Small tables with named rows and columns. After each table, cells are looked up by row and column.

Domazog:
fields: Luseve, Fomonuf, Nal, Pido
Nas: [850, 4898, 4949, 5050]
Kor: [5466, 3201, 3157, 5148]
Daso: [3221, 2665, 4791, 5142]
Sadap: [9435, 5090, 5455, 5246]
Pefumu: [5788, 3223, 7145, 5219]
Maf: [3658, 2340, 5204, 5171]
Dek: [8448, 6389, 5314, 5172]
Tul: [5731, 7980, 2966, 5073]

What is the Nal of Daso in Domazog?
4791
What is the Luseve of Kor in Domazog?
5466
What is the Fomonuf of Nas in Domazog?
4898
What is the Pido of Tul in Domazog?
5073
What is the Fomonuf of Pefumu in Domazog?
3223
What is the Pido of Sadap in Domazog?
5246
What is the Pido of Nas in Domazog?
5050
What is the Fomonuf of Daso in Domazog?
2665
What is the Pido of Daso in Domazog?
5142
What is the Nal of Pefumu in Domazog?
7145
What is the Nal of Sadap in Domazog?
5455
Which row has the largest Luseve? Sadap

Fopugev =
	Kuf	Turu	Bim
Rapu	64	106	54
Dozev	140	118	163
Nusi	206	103	171
Fetuf	198	164	119
Fer	108	143	107
Zapu	80	77	125
Zad	95	170	97
Gobifa	143	63	131
Lazu	219	117	185
Netalez	70	72	111
Ged	51	75	27
Nuvup	195	151	149

Dozev, Kuf -> 140
Fetuf, Bim -> 119
Gobifa, Kuf -> 143
Zapu, Bim -> 125
Lazu, Kuf -> 219
Netalez, Kuf -> 70
Nusi, Turu -> 103
Rapu, Kuf -> 64
Zapu, Turu -> 77
Netalez, Bim -> 111
Nuvup, Turu -> 151
Nusi, Bim -> 171
Zad, Kuf -> 95
Gobifa, Turu -> 63
Nuvup, Kuf -> 195
Which row has the largest Kuf? Lazu

Zigile.tsv
	Lop	Fak
Dozaveg	97.045	35.536
Muki	43.228	96.676
Mevusel	74.554	61.526
Bafu	14.950	83.910
Puba	61.283	91.599

Muki, Lop -> 43.228
Bafu, Lop -> 14.950
Puba, Lop -> 61.283
Dozaveg, Lop -> 97.045
Bafu, Fak -> 83.910
Mevusel, Fak -> 61.526
Mevusel, Lop -> 74.554
Puba, Fak -> 91.599
Muki, Fak -> 96.676
Dozaveg, Fak -> 35.536

Vof =
	Tukepu	Paziva	Miz	Mupagos	Bur
Fotavel	-7.584	7.468	-2.735	5.176	3.313
Sep	-4.233	-1.725	-0.109	5.519	6.322
Vev	-5.630	6.773	-0.232	4.707	3.591
Loze	-4.255	-4.789	-1.460	6.833	8.701
Letu	-4.206	1.811	4.398	2.452	2.166
Deku	-6.190	6.168	-1.135	5.056	3.825
Kez	-3.990	0.143	1.360	4.413	4.787
Sadis	-4.680	5.044	1.231	4.256	3.625
Gufarup	-4.731	4.047	0.823	4.513	4.011

Miz of Fotavel = -2.735
Tukepu of Loze = -4.255
Miz of Sep = -0.109
Bur of Kez = 4.787
Mupagos of Loze = 6.833
Mupagos of Kez = 4.413
Miz of Sadis = 1.231
Paziva of Fotavel = 7.468
Paziva of Loze = -4.789
Mupagos of Vev = 4.707
Tukepu of Sadis = -4.680
Miz of Vev = -0.232
Mupagos of Gufarup = 4.513

Rumon
cols = Nus, Gasom, Vodasom, Nezon, Somot, Tano
Gos: [0.8, 0.5, 0.3, 0.1, 0.4, 0.4]
Pazoda: [0.3, 0.3, 0.7, 0.6, 0.6, 0.6]
Fakev: [0.5, 0.5, 0.2, 0.3, 0.3, 0.2]
Sugimi: [0.6, 0.4, 0.7, 0.3, 0.5, 0.7]
Mise: [0.2, 0.2, 0.6, 0.5, 0.7, 0.4]
Miv: [0.8, 0.4, 0.3, 0.1, 0.4, 0.3]
Pelivil: [0.1, 0.4, 0.2, 0.6, 0.3, 0.2]
Mip: [0.4, 0.2, 0.7, 0.4, 0.7, 0.5]
Nekagud: [0.5, 0.3, 0.8, 0.4, 0.6, 0.7]
Bipoto: [0.6, 0.5, 0.7, 0.6, 0.4, 0.9]
Fani: [0.7, 0.7, 0.5, 0.4, 0.2, 0.7]

Vodasom of Mise is 0.6
Nus of Fakev is 0.5
Somot of Gos is 0.4
Nus of Gos is 0.8
Gasom of Mip is 0.2
Nezon of Sugimi is 0.3
Which row has the largest Gasom? Fani

